Below are the code and all the weights of a small trained network. Each question names an input and a class and asks about switching units off, where a switched-off unit gives its printed mean instead of its output.

import numpy as np


def w(rows, s, z=0):
    codes = np.array(rows[::2]) - 128.0
    scale = np.full(codes.shape[1], s)
    scale[-1] = z or s
    return codes * scale


def f(y):
    return np.maximum(y, 0)


def log_softmax(a):
    a = a - a.max(-1, keepdims=True)
    return a - np.log(np.exp(a).sum(-1, keepdims=True))


def net(x, mask):
    res = np.array(x, float).reshape(1, 6) / 4 @ E
    y = f(res @ A[0][:, :-1].T + A[0][:, -1])
    res = res + np.where(mask, y, B[0][:, -1]) @ B[0][:, :-1]
    return log_softmax(res[-1] @ U[:, :-1].T + U[:, -1])


A, B = {}, {}
E = w([
[72,60,111,254,152,188],'x0',
[44,132,201,57,203,176],'x1',
[129,129,131,128,127,123],'x2',
[148,218,108,181,231,108],'x3',
[176,203,209,180,62,218],'x4',
[231,75,97,82,187,218],'x5',
],0.0071)
A[0] = w([
[176,177,205,165,82,186,20],'neuron 1',
[178,168,140,30,104,85,39],'neuron 2',
[73,68,97,245,124,194,26],'neuron 3',
[83,41,21,66,202,17,2],'neuron 4',
[126,59,154,114,41,126,87],'neuron 5',
[186,81,92,83,166,183,39],'neuron 6',
[165,181,146,60,120,97,93],'neuron 7',
[23,160,175,166,73,58,129],'neuron 8',
[120,53,130,86,46,144,46],'neuron 9',
[180,97,98,88,155,186,33],'neuron 10',
[162,93,107,93,158,189,62],'neuron 11',
[48,177,180,159,78,73,72],'neuron 12',
[132,102,98,65,163,52,99],'neuron 13',
[185,190,209,148,77,180,38],'neuron 14',
[135,210,91,193,190,100,117],'neuron 15',
[155,199,107,191,209,108,36],'neuron 16',
[153,208,100,179,194,132,100],'neuron 17',
[150,185,94,166,205,93,63],'neuron 18',
[112,34,125,92,28,153,46],'neuron 19',
[157,193,103,183,184,109,73],'neuron 20',
[27,124,236,37,243,200,65],'neuron 21',
[113,35,137,117,15,131,94],'neuron 22',
[168,212,131,44,89,73,85],'neuron 23',
[27,155,141,139,79,42,48],'neuron 24',
[190,189,153,44,90,83,69],'neuron 25',
[154,200,208,136,85,182,92],'neuron 26',
[30,150,124,138,104,31,67],'neuron 27',
[254,106,3,188,60,76,43],'neuron 28',
[192,63,95,84,175,173,50],'neuron 29',
],0.0074,0.0076)
B[0] = w([
[74,154,54,131,84,179,175],'neuron 1',
[91,70,157,212,202,147,174],'neuron 2',
[82,17,151,204,236,105,211],'neuron 3',
[47,196,39,162,71,233,229],'neuron 4',
[97,162,167,68,162,119,193],'neuron 5',
[199,182,158,171,142,197,172],'neuron 6',
[105,80,134,168,170,126,177],'neuron 7',
[210,121,121,128,152,168,255],'neuron 8',
[100,172,176,102,162,136,176],'neuron 9',
[178,180,139,167,135,174,159],'neuron 10',
[173,164,146,158,122,155,165],'neuron 11',
[205,137,122,134,139,161,202],'neuron 12',
[87,124,71,152,117,165,200],'neuron 13',
[63,149,32,139,94,195,182],'neuron 14',
[116,139,157,55,149,124,214],'neuron 15',
[102,164,178,90,154,142,172],'neuron 16',
[105,142,160,69,148,122,195],'neuron 17',
[90,163,169,71,140,142,175],'neuron 18',
[92,180,186,72,177,135,195],'neuron 19',
[102,158,171,76,148,133,175],'neuron 20',
[133,163,167,191,10,1,245],'neuron 21',
[93,169,172,51,166,126,227],'neuron 22',
[103,46,154,197,195,114,202],'neuron 23',
[211,173,145,166,139,194,198],'neuron 24',
[100,73,153,184,187,125,190],'neuron 25',
[84,122,41,129,104,161,201],'neuron 26',
[203,163,130,149,127,182,204],'neuron 27',
[104,186,197,188,41,41,245],'neuron 28',
[194,182,160,166,147,185,185],'neuron 29',
],0.0086,0.0057)
U = w([
[69,147,42,135,98,176,104],'0',
[250,147,141,144,145,169,92],'1',
[95,38,150,181,193,111,99],'2',
[98,157,183,26,154,114,100],'3',
[135,149,158,166,35,29,106],'4',
[146,106,111,107,126,119,255],'5',
[167,70,75,57,112,80,158],'6',
],0.014,0.02)

Each question gives the input, the list of numbers given to net, and the class t.
The units are the neurons (one row each of A and B). Each row of codes is followed by its name. A weight is (code - 128) times the scale printed after its matrix; where a second scale follows, it is the last column's (A, B and U).
mask holds one flag per neuron, in row order. A switched-off neuron (its flag False) gives its mean, the last column of its row in B, instead of its output. The means were averaged over made-up inputs and are rounded, as every weight is.
A unit's drop is (log p(t) with every unit on - log p(t) with that unit switched off) / (log p(t) with every unit on - log p(t) with every unit switched off).
The circuit of an input: a set's keep is (log p(t) with only the set's units on - log p(t) with every unit switched off) / (log p(t) with every unit on - log p(t) with every unit switched off). Starting from the 12 units with the biggest drops (on a tie, the unit counted first), units are removed one at a time, each time the one whose removal leaves the highest keep (on an exact tie, the one counted first), for as long as the keep stays at least 0.8.
units of the circuit, in order: the units of the circuit, biggest drop first
k most important neurons: the k neurons with the biggest drops, biggest first
drop when u is switched off: that unit's drop, to one decimal
input [-2,6,0,7,7,-5], class 0: units of the circuit, in order => neuron 26
input [-8,-3,7,0,4,-5], class 2: units of the circuit, in order => neuron 23; neuron 25
input [4,1,-8,8,-6,1], class 3: units of the circuit, in order => neuron 15; neuron 18
input [0,7,-1,-3,7,-5], class 0: 4 most important neurons => neuron 26; neuron 14; neuron 28; neuron 1
input [3,-8,5,6,8,5], class 0: units of the circuit, in order => neuron 14; neuron 1
input [0,5,-5,1,7,6], class 0: units of the circuit, in order => neuron 14; neuron 26
input [-5,5,-3,-5,-4,5], class 1: units of the circuit, in order => neuron 29; neuron 6
input [-8,2,-2,8,4,-5], class 2: units of the circuit, in order => neuron 23; neuron 25
input [-4,5,-6,-5,2,-5], class 5: 2 most important neurons => neuron 28; neuron 8
input [-2,-8,-6,-8,-6,-8], class 1: units of the circuit, in order => neuron 24; neuron 27
input [-8,-1,6,-4,-6,-7], class 2: 3 most important neurons => neuron 23; neuron 2; neuron 25
input [1,5,4,-6,7,5], class 0: 3 most important neurons => neuron 14; neuron 26; neuron 1
input [5,7,-7,6,-4,8], class 1: 2 most important neurons => neuron 29; neuron 6
input [3,-6,6,-2,-5,1], class 4: units of the circuit, in order => neuron 28
input [-1,3,3,-4,-6,-1], class 0: 2 most important neurons => neuron 4; neuron 13
input [-6,-2,-6,-1,-7,4], class 0: 2 most important neurons => neuron 4; neuron 13
input [7,-4,0,2,5,2], class 2: 2 most important neurons => neuron 3; neuron 4
input [-6,0,-7,-8,5,-4], class 3: 2 most important neurons => neuron 22; neuron 5
input [-8,-6,0,2,-4,-7], class 2: 3 most important neurons => neuron 23; neuron 25; neuron 2
input [-7,8,3,3,-3,-5], class 4: 2 most important neurons => neuron 21; neuron 3
input [-8,5,-3,1,-2,8], class 1: units of the circuit, in order => neuron 6
input [-5,-7,0,0,-7,1], class 0: 2 most important neurons => neuron 4; neuron 21
input [5,7,-3,4,2,6], class 4: 2 most important neurons => neuron 21; neuron 8
input [2,-2,1,8,7,-3], class 3: 2 most important neurons => neuron 15; neuron 17
input [1,-7,7,-1,-6,-7], class 1: drop when neuron 24 is switched off => 0.4
input [6,-1,-4,-7,5,-4], class 3: drop when neuron 25 is switched off => 0.1
input [-5,-6,-6,-1,4,1], class 4: drop when neuron 19 is switched off => 0.0
input [-7,-7,7,8,2,2], class 3: drop when neuron 20 is switched off => 0.2
